The symbols move the objects like this.
x682 * x2
x682 ^ x914
x296 * x203
x296 ^ x865
x538 * x65
x538 ^ x527
x204 * x69
x204 ^ x910
x370 * x882
x370 ^ x696
x890 * x493
x890 ^ x447
x468 * x518
x468 ^ x814
x24 * x18
x24 ^ x865
x448 * x538
x448 ^ x193
x625 * x296
x625 ^ x814
x375 * x24
x375 ^ x814
x914 * x296
x914 ^ x31
x345 * x253
x345 ^ x527
x855 * x58
x855 ^ x865
x668 * x55
x668 ^ x375
x195 * x375
x195 ^ x58
x551 * x945
x551 ^ x399
x460 * x506
x460 ^ x627
x41 * x204
x41 ^ x69
x180 * x577
x180 ^ x160
x493 * x956
x493 ^ x61
x37 * x396
x37 ^ x460
x945 * x399
x945 ^ x890
x923 * x166
x923 ^ x722
x876 * x345
x876 ^ x253
x257 * x193
x257 ^ x66
x810 * x375
x810 ^ x24
x163 * x591
x163 ^ x203
x491 * x468
x491 ^ x551
x530 * x646
x530 ^ x976
x87 * x865
x87 ^ x682
x675 * x668
x675 ^ x491
x956 * x814
x956 ^ x281
x399 * x890
x399 ^ x493
x2 * x881
x2 ^ x914
x627 * x180
x627 ^ x577
x717 * x570
x717 ^ x712
x98 * x551
x98 ^ x945
x722 * x216
x722 ^ x375
x525 * x908
x525 ^ x204
x527 * x91
x527 ^ x448
x712 * x775
x712 ^ x216
x789 * x696
x789 ^ x733
x108 * x733
x108 ^ x717
x447 * x61
x447 ^ x169
x160 * x37
x160 ^ x204
x203 * x876
x203 ^ x345
x193 * x66
x193 ^ x108
x577 * x41
x577 ^ x41
x591 * x203
x591 ^ x876
x741 * x162
x741 ^ x823
x814 * x956
x814 ^ x524
x58 * x468
x58 ^ x518
x169 * x412
x169 ^ x169
x570 * x712
x570 ^ x775
x162 * x823
x162 ^ x375
x524 * x281
x524 ^ x923
x281 * x923
x281 ^ x823
x908 * x733
x908 ^ x491
x898 * x525
x898 ^ x551
x66 * x108
x66 ^ x37
x253 * x178
x253 ^ x448
x671 * x195
x671 ^ x855
x823 * x914
x823 ^ x375
x62 * x31
x62 ^ x216
x518 * x814
x518 ^ x31
x61 * x666
x61 ^ x412
x882 * x108
x882 ^ x789
x775 * x24
x775 ^ x163
x506 * x627
x506 ^ x538
x65 * x216
x65 ^ x91
x505 * x493
x505 ^ x525
x91 * x257
x91 ^ x448
x910 * x126
x910 ^ x530
x126 * x460
x126 ^ x646
x696 * x733
x696 ^ x949
x55 * x671
x55 ^ x195
x412 * x675
x412 ^ x524
x396 * x204
x396 ^ x506
x31 * x216
x31 ^ x741
x865 * x682
x865 ^ x2
x976 * x789
x976 ^ x370
x881 * x914
x881 ^ x62
x178 * x162
x178 ^ x538
x587 * x163
x587 ^ x506
x666 * x976
x666 ^ x98
x216 * x741
x216 ^ x257
x733 * x949
x733 ^ x505
x646 * x976
x646 ^ x882
x949 * x506
x949 ^ x898
x69 * x910
x69 ^ x126
x18 * x625
x18 ^ x296
x166 * x722
x166 ^ x810

The rows follow the links: the fewer symbols apart two objects are, the more alike their rows tend to be.

Each row is also shifted at random along 3 hidden directions that mean nothing.

Known rows, each with its object:
[  9  20  22 -12   1 -17   6 -13  -3  -2  -4   1  22  17 -36 -20   5  11 -14 -19  -5  -8  18   3 -31  45 -10  39  -1  -7  20 -26 -12  15  26   6  11   0 -15  27  -5  -3]; object x468
[-33 -52  14   1  -3   5  10  27  22 -15 -27  41  21  25  33   0 -14 -30  25 -33 -19 -31   7   7  44 -57 -41 -29  19   0  22  10  -7  -6 -29  25  40  26  34 -51   5 -19]; object x712
[134  41  17  10  10 -14 -19  -7 -13 -10  16 -19  22  52 -48   5  22  37 -20 -22   8  -1  29  23 -27  32 -21  38  17 -25  -8 -18   1  11  42  12  11  -9 -18  22 -52  -3]; object x823
[ 24  18  -2 -14 -33 -21 -38 -59 -64  18  54 -42 -19 -18 -21 -29   6  25 -11   5  11  26   9 -12 -51  -5  40  26 -16 -29  -4   8  36  -9 -22 -66  -5 -15 -34  19 -15  36]; object x160
[-36 -27 -11 -16   6  11  43  15  26  11 -28   9  -2 -21  -7 -18  -3   0   6  44   0 -14 -24 -17   6  15  -1  -1  12  15  39 -30 -26  -7   2  34 -19  14  14  19  28 -14]; object x675
[ -17  -19   26    4   -1   15  -40   66   32   34  -18  -20   14 -102  -11    1   29    5   33   28   -7   27    9   18    4  -20   70  -34    2   12  -32   -6   11  -15    5   34  -54  -23    8   14   41    2]; object x591
[-45  16 -15  10  33   3  -6  -8 -18 -20  18   3 -33 -44  -1 -12  13  20  -4  28   5  25 -14  -6 -18  -9  27 -28  -7  31 -16   1  15 -16 -46 -36  -4   8   8 -18  20   5]; object x646
[ 16   8 -25 -19 -12  -5  19  17   2 -37   0  -5  14   7  20  24   7  -8  -4 -13  24 -25 -29 -32  16   1 -32  17   1   7   3  -9 -40   3   9  -1 -34  -5   9  -3  -7 -17]; object x890
[  7   5   2  15  -6 -10  -4 -14  21  15  -2  42   4   3  -2  37  12 -17   1   8   9  11   3  -2  28  13 -10 -35 -12 -14 -32  16  -5  14  23  15  18 -19  -6   2 -23   4]; object x178
[  3   9 -26  18  -4 -15  -5 -10 -23 -23  12  -5 -19  -5   8 -17  11  15   8  21 -12  25   1  -5  -2  -2  25 -19 -20  26 -13  26  21  -4 -29 -30  -4  -5  13 -16  21   7]; object x126
[-62 -22   7  25  -9   5  33 -23   9 -12  -8  58   8  32  12  -3   8 -17  -2 -26 -12 -67  13  -6   5   5 -77 -34  20  -1  14  25   3  11  30  18  55  59   6 -33 -24 -27]; object x722
[ 65  34  22 -19  -9 -14 -23 -22  -4 -31  22 -22   8  33  11  -6 -27 -10 -37 -15   9   4   0   0 -10   5 -12  83   5  11  13   5 -12   4  30 -21 -11 -25 -38  32  -4  31]; object x908
[-19  11   2 -11   0  -1  -2 -60 -26  26  19  27 -16  15 -15  42 -19 -10 -10  -2  12  18  -1 -12   7 -17 -23  -4  -1 -48 -11   0   2   2  -3 -27  49 -19 -21  -5 -53  17]; object x257
[ -5 -14 -31  16 -31 -18   5 -35 -28 -16  22   9  -8  29  29 -24  -9  -7   0  -7 -20 -13   4 -12   5   1  -7 -13 -27   4   9  42  24  -1 -23 -34  13  14   5 -18  11   6]; object x41
[ 29 -22 -17  18 -25 -23 -15  -3  -9   3  -2 -16   3  21  24 -21 -12 -16   6  34 -16  17  -1  -7  21  -9  23  -2 -13  24   4  35  17  -8 -18 -23 -19  -4   8   8  26   8]; object x460
[ 52  13  11  -6  -3   1 -25  18  29   6  -8   7   9 -27   0  22  15 -14  13   2   0  15  10  11  27  -3  24 -17  -9  -9 -42   5  -3  -2  27  26  -4 -45   1   9   4  16]; object x345
[ 64  22  28 -19  22  -2 -33 -10 -22   0  26 -17  -1  -1 -12   3 -17   0 -17  21  10  44 -10  12   6 -54  15  30  24  -1   1  -9   0 -22 -21 -12   8 -38 -13  14 -20  37]; object x108
[  3 -15 -32  29 -27 -24   1   2   1 -16   4   4  11  31  38 -20 -12 -14   7   7 -12  -1   6  -7  23  -5  -2  -6 -16  35   1  45  13  -1 -15 -24  -8  15  11  -5  33  -2]; object x204
[-12  39 -17   1  25 -16  -3 -27 -39 -27  25 -13 -27 -26 -12 -17   9  28 -12   1   3  29 -16  -9 -32  10  17  -8 -13  18 -18   1  12 -14 -31 -41   6  -6   0 -25  -2  17]; object x530
[-66  -2   8   0   0  12  -8  -6   5  -7   4  -7  -9 -13  31   6 -17 -21 -26   8  12 -19 -13  -9   3 -10 -18  27   0  27  14   7  -7   9  12 -16 -21  18 -30  14  12   5]; object x505
[ -6  -5   7  -7 -15  17 -17  19  33  11 -10  23  -1 -52  11  12  16 -21  13  -4  -8  -2   1   9  12  -7  17 -39 -10 -17 -32   9   2  -8  33  26   1 -28   5  -4  11   9]; object x876
[128  23   4   3 -13 -19 -11   5  33 -24 -14  31  19  40  24  38  -2 -29   2 -14  -9   4  12  11  57   4 -11   0  -8  -3 -35  19 -20   3  44  26  20 -44   1  11 -19  16]; object x253
[-13  -1  21  11  -9   7  15 -24 -12  -4   7  23   7  -2 -16 -22  22  -6 -18 -11  -9 -58   8   5 -19  13 -56 -12  22  -9  14  11   9  -5  40  10  33  42  -3 -15 -29 -15]; object x923
[-42  -5  20  -3   2  30   7 -18  -1  -2  -2  -5  -7  -2  -4 -13   7  14  -4 -55 -16 -34  24  27 -36   9 -14 -20   5 -44  -4  -4  29  -4  19   5  28  33  -7 -19 -26   0]; object x18
[  8   2  13   3  12  -8 -25   1   3  40   3  -2  -2 -12 -25  28  -7  -4   8  51  20  55 -10  -2  23 -36  23   6  12 -12 -12  -6  -6  -3 -16   2  -9 -40   0  22 -11  22]; object x193
[ 42  19 -16 -34   4  18  23  -6 -17 -16  16 -19 -19 -11   0   1   7   9 -10  14  29  -4 -27 -18 -11   0  -8  18  13 -10  14 -29 -24 -11   2   6 -23 -13   9  -2 -10   4]; object x61
[ 35 -19  16  37  -1  -9   6  34  23 -16 -29  25  31  32   1 -22  16  -7   8   6 -13 -51  14   9  28   4 -48 -17  31  37  14  23 -14  11  36  44  11  37   5  -7  -7 -26]; object x166
[-107    8  -13  -24  -20   -2   23  -34  -18  -25   19   23   -7  -20   20   22    1   -8  -10  -60   28  -33  -23  -41  -10    5  -45   -1  -12  -14   -5   -5  -20    6   -3  -34    3   13   -7  -19  -22  -19]; object x945
[-20 -18  -5  26  10  -3 -13  45  46  37 -30  26   9 -30   6  46   5 -29  27  58  10  35 -10   1  58 -10  27 -46  -6  17 -36  14 -16  15   1  31 -24 -25  14  14  25 -14]; object x527

From each start, follow one symbol. Which object do you reach?
Answers are names.
[ 41   7 -37  15 -31 -25  14 -45 -17 -56  21  16  -5  54  39 -17 -13 -10   2 -28 -17 -13   6 -12  10   5 -31  -2 -22  11   3  42   8  -2 -15 -31  33  16   9 -25  -2   2]
*	x910
[  3 -12  17   8   0  14  13  13  13 -17 -19  17  18  33  10 -17   2   0   3 -51 -30 -43  33  24  -3  -2 -29  -9  10 -16  22   1   4  -3  14  30  46  32  16 -24 -14 -15]
^	x865
[ 34  -6  10  16  11 -16   3  -4   2   3  -4  20  18  49 -24  28   1   7   7 -18   7  -2  16   7  22 -18 -44 -10  14 -20 -10   6  -7  14   2  16  34   2   3 -12 -52 -18]
^	x257
[-38  20   6 -26  -7  -8   2  -9  -4  -9   1  -1   8  -5  -9  -1  -9  -2 -21  -5  17 -13 -13 -14 -16  24 -15  48  -1   5  19 -17 -23  11  24  -8 -14   2 -24  27   9  -1]
^	x551
[  9  -1  -6  11   0  -6  -2   5  23  32 -14  18   8   4  -8  42   0 -19  11  36  13  32  -9  -7  44  -6   2 -22  -4  -1 -28   4  -7   8   5   7   6 -31   5  11 -12  -6]
*	x257
[ -4 -20  12  32  14  -8   4  56  31  16 -36   8  32  -9 -37 -26  28  17  21  28 -15  -6  12  25  -2  28   9 -17  13  30   7 -13  -5  18  10  38 -13  23  19   7  16 -31]
*	x24
[-27   3 -19  -5  27   4   3  42   3 -17   0 -21 -16 -57  -3  10  15  15  15  33  30  19 -39 -24  -1  -4  12  -4   1  42 -17 -20 -32  -8 -19  -8 -62 -14  16 -12  30 -18]
^	x98
[ 23  14  20   7   5  20  -9  19  14   7  -9 -27  10  -4 -14 -20   9  13  -9 -25 -19 -19  21  25 -31  19   9   1   6 -16  -1  -5  15   1  35  23  -1  12 -12  13  -8  -6]
^	x814
[ 85  27  17   0   6   2 -12  -3  14 -39   5  -6   3  45  36   0 -30 -34 -34  -3  -6   5 -10  12  29 -23 -21  65  15  31  16  18 -19  -7  26  -4   3 -13 -24  13   3  35]
^	x505
[-33 -30  -2   4  19  -7  19  43  25  31 -43   8  23 -26 -33 -26   6  16  22  50 -16  17   7   5  10  30  31   1   2  25  33 -39 -19   7 -20  36 -22   2  29  17  46 -23]
^	x375
[  3 -11  26 -11  -9  10 -14   2 -11  -5   3   7  23  -9   3 -17   6  -8  17 -43 -18 -18  13  12  -4 -46  -9 -10   8 -21   9  -5   4 -10 -16  16  22   6  13 -31 -11   4]
^	x163
[ 27  13  23   9  10   0 -29  -9  -1  -5  17 -17  -3  -3  11  -7 -20 -10 -30  14   9  16 -13   8  -1 -18  13  56   3  24  -1   9   6   1  12 -20 -26  -9 -31  36  11  32]
*	x506
[ 58   6  22  20  -3  -9   9   5   7 -28 -11  18  27  45   0 -22  15   1  -6 -23 -19 -48  26  15   1  13 -49   4  28   5  17   8  -4   5  35  35  30  26  -2 -16 -13 -12]
*	x375
